Below is a small trained network, with its code and all its weights. Each question gives an input and a target symbol and asks what happens when units are switched off, that is, made to give their printed mean instead of their output.

import numpy as np


def w(rows, s, z=0):
    codes = np.array(rows[::2]) - 128.0
    scale = np.full(codes.shape[1], s)
    scale[-1] = z or s
    return codes * scale


def f(y):
    return np.maximum(y, 0)


def softmax(a):
    e = np.exp(a - a.max(-1, keepdims=True))
    return e / e.sum(-1, keepdims=True)


def log_softmax(a):
    a = a - a.max(-1, keepdims=True)
    return a - np.log(np.exp(a).sum(-1, keepdims=True))


def net(x, mask):
    ids = ['γδηθξσω'.index(c) for c in x.split()]
    T = len(ids)
    res = E[ids] + P[:T]
    u = 0
    for l in range(2):
        q, k, v = (res @ M[l].T for M in (Q, K, V))
        z = softmax(np.where(np.tri(T) > 0, q @ k.T / 4**0.5, -1e9)) @ v
        res = res + np.where(mask[u], z, O[l][:, -1]) @ O[l][:, :-1]
        u += 1
        y = f(res @ A[l][:, :-1].T + A[l][:, -1])
        res = res + np.where(mask[u : u + 8], y, B[l][:, -1]) @ B[l][:, :-1]
        u += 8
    return log_softmax(res[-1] @ U[:, :-1].T + U[:, -1])


Q, K, V, O, A, B = {}, {}, {}, {}, {}, {}
E = w([
[92,132,67,98,190,173,134,178,188],'γ',
[151,186,72,206,180,78,107,46,61],'δ',
[115,87,118,100,164,104,131,27,167],'η',
[228,149,116,144,99,185,68,78,114],'θ',
[27,192,107,131,93,95,160,199,109],'ξ',
[190,193,160,96,126,150,254,86,101],'σ',
[112,90,92,105,89,175,18,147,123],'ω',
],0.017)
P = w([
[254,128,18,82,121,32,161,173,82],'0',
[205,137,40,102,109,79,164,142,113],'1',
[153,143,69,131,103,115,140,129,139],'2',
[106,150,101,151,93,142,121,123,155],'3',
[65,164,130,174,82,168,100,117,178],'4',
[22,188,164,197,78,171,67,113,189],'5',
],0.0084)
Q[0] = w([
[132,238,33,194,165,141,145,55,144],'0.h1',
[72,121,46,168,191,111,44,116,194],'0.h1',
[128,63,213,113,196,117,168,110,151],'0.h1',
[135,177,73,236,182,94,83,91,2],'0.h1',
],0.0091)
K[0] = w([
[93,153,255,131,128,168,162,106,180],'0.h1',
[98,99,163,160,160,143,46,64,180],'0.h1',
[182,129,113,115,69,50,113,101,52],'0.h1',
[97,164,233,176,109,175,85,153,137],'0.h1',
],0.011)
V[0] = w([
[42,113,59,160,94,139,97,218,223],'0.h1',
[239,88,137,100,27,230,85,129,220],'0.h1',
[158,66,62,7,227,110,171,149,217],'0.h1',
[177,80,76,158,253,126,37,70,151],'0.h1',
],0.0051)
O[0] = w([
[230,156,117,2,72,73,143,93,87,63],'0.h1',
[170,179,188,221,80,115,142,207,214,252],'0.h1',
[26,194,201,122,41,122,57,103,164,199],'0.h1',
[122,215,227,82,253,164,47,112,209,168],'0.h1',
],0.0067,0.0021)
A[0] = w([
[1,91,144,176,108,54,149,110,125,74],'0.n1',
[60,145,152,227,174,102,109,65,125,80],'0.n2',
[146,205,122,107,125,84,210,150,122,247],'0.n3',
[183,60,66,210,128,84,162,200,114,78],'0.n4',
[138,37,103,125,72,224,111,106,141,147],'0.n5',
[218,37,88,173,207,104,179,43,87,17],'0.n6',
[177,146,207,116,104,187,136,138,229,133],'0.n7',
[57,50,168,168,88,172,146,115,174,5],'0.n8',
],0.0064,0.0018)
B[0] = w([
[108,65,85,221,140,73,150,181,124,186],'0.n1',
[170,75,57,227,99,122,140,101,185,237],'0.n2',
[121,212,171,39,175,100,190,112,163,236],'0.n3',
[139,69,170,94,45,153,213,99,150,208],'0.n4',
[230,81,105,133,85,160,75,156,107,177],'0.n5',
[97,133,233,137,254,154,221,94,70,201],'0.n6',
[59,113,80,77,141,175,69,51,77,253],'0.n7',
[165,164,44,38,135,148,92,172,198,151],'0.n8',
],0.0062,0.0051)
Q[1] = w([
[170,74,141,106,104,61,80,155,60],'1.h1',
[107,143,127,151,108,62,247,181,100],'1.h1',
[214,84,90,214,46,147,100,65,110],'1.h1',
[94,41,173,161,157,72,149,152,125],'1.h1',
],0.011)
K[1] = w([
[166,68,111,51,219,156,158,115,145],'1.h1',
[189,101,131,186,99,155,166,228,2],'1.h1',
[114,43,65,152,175,169,115,154,254],'1.h1',
[191,76,138,176,225,50,180,145,75],'1.h1',
],0.0076)
V[1] = w([
[82,134,149,126,122,247,155,248,181],'1.h1',
[119,69,145,145,187,100,156,34,219],'1.h1',
[229,168,129,156,124,163,118,115,34],'1.h1',
[167,3,72,86,55,221,51,51,145],'1.h1',
],0.0053)
O[1] = w([
[92,246,112,87,137,130,142,216,10,35],'1.h1',
[133,160,104,44,115,110,128,31,200,253],'1.h1',
[197,113,204,163,137,152,137,165,126,77],'1.h1',
[133,57,135,79,146,54,254,186,154,177],'1.h1',
],0.0071,0.0039)
A[1] = w([
[139,185,142,58,168,210,163,130,130,39],'1.n1',
[143,196,101,139,154,84,142,161,199,43],'1.n2',
[168,128,140,241,119,185,111,155,162,5],'1.n3',
[123,73,123,122,113,160,31,174,137,127],'1.n4',
[149,156,97,163,139,168,38,109,58,122],'1.n5',
[80,120,124,90,112,141,152,254,195,167],'1.n6',
[161,164,198,156,156,180,158,103,111,128],'1.n7',
[63,185,68,111,141,104,114,134,142,93],'1.n8',
],0.008,0.0024)
B[1] = w([
[142,68,233,191,110,164,118,78,95,203],'1.n1',
[203,80,187,104,100,103,55,192,106,203],'1.n2',
[150,50,99,68,125,206,102,214,1,222],'1.n3',
[82,192,173,182,88,88,222,131,165,193],'1.n4',
[63,201,23,104,124,38,132,188,71,208],'1.n5',
[124,149,164,176,218,74,133,204,135,199],'1.n6',
[116,136,180,66,149,117,129,113,97,254],'1.n7',
[172,70,141,118,85,199,77,127,55,254],'1.n8',
],0.0074,0.0059)
U = w([
[93,145,36,57,78,91,140,125,42,70],'γ',
[75,142,81,117,254,136,136,128,114,177],'δ',
[173,128,116,132,57,140,84,70,227,254],'η',
[201,59,166,82,130,198,10,169,65,57],'θ',
[84,130,223,143,103,146,157,61,84,15],'ξ',
[47,60,127,237,117,162,88,117,113,49],'σ',
[157,160,159,134,191,24,130,185,181,246],'ω',
],0.0059,0.0021)

Each question gives the input, a string of symbols that net reads in full, and the target symbol t.
The units are the heads (4 rows each of Q, K, V and O) and the neurons (one row each of A and B). Each row of codes is followed by its name. A weight is (code - 128) times the scale printed after its matrix; where a second scale follows, it is the last column's (O, A, B and U).
mask holds one flag per unit, layer by layer, with each layer's heads first. A switched-off unit (its flag False) gives its mean, the last column of its rows in O or B, instead of its output. The means were averaged over made-up inputs and are rounded, as every weight is.
A unit's drop is (log p(t) with every unit on - log p(t) with that unit switched off) / (log p(t) with every unit on - log p(t) with every unit switched off).
The circuit of an input: a set's keep is (log p(t) with only the set's units on - log p(t) with every unit switched off) / (log p(t) with every unit on - log p(t) with every unit switched off). Starting from the 12 units with the biggest drops (on a tie, the unit counted first), units are removed one at a time, each time the one whose removal leaves the highest keep (on an exact tie, the one counted first), for as long as the keep stays at least 0.8.
circuit, biggest first: the units of the circuit, biggest drop first
unit that matters most: the unit with the biggest drop
k most important neurons: the k neurons with the biggest drops, biggest first
drop of u: that unit's drop, to one decimal
input θ η θ ω η δ, target η: circuit, biggest first -> (1.h1 0.n2 0.h1)
input σ ξ ω θ δ, target θ: unit that matters most -> 1.n3
input γ θ θ γ, target ω: circuit, biggest first -> (1.h1 1.n6)
input σ η δ γ ξ δ, target ξ: 3 most important neurons -> (0.n6 0.n4 1.n7)
input ω θ δ, target θ: circuit, biggest first -> (0.h1 1.n3 1.h1)
input σ ξ θ σ ξ, target ω: 2 most important neurons -> (0.n5 0.n3)
input ξ ω γ δ θ γ, target η: circuit, biggest first -> (0.h1 1.h1)
input η σ γ, target θ: circuit, biggest first -> (1.n8 0.h1 1.h1 1.n2)
input η θ γ η ξ ω, target η: circuit, biggest first -> (0.h1 1.h1 1.n3)
input ξ θ ξ, target ω: 3 most important neurons -> (0.n5 1.n6 0.n3)
input θ η γ δ θ, target γ: 2 most important neurons -> (1.n5 0.n7)
input η γ ξ ξ γ, target γ: 3 most important neurons -> (1.n5 0.n3 0.n2)
input σ δ θ η σ, target η: 2 most important neurons -> (0.n1 0.n2)
input δ θ γ ξ δ γ, target γ: most important neuron -> (1.n5)
input ξ θ δ δ, target δ: 2 most important neurons -> (0.n6 1.n5)
input η δ σ, target ξ: drop of 1.n7 -> 0.1
input δ γ η δ γ θ, target γ: drop of 0.n7 -> 0.0
input θ η θ ω, target η: drop of 0.h1 -> 0.6
input σ η δ δ, target δ: drop of 0.n6 -> 0.6
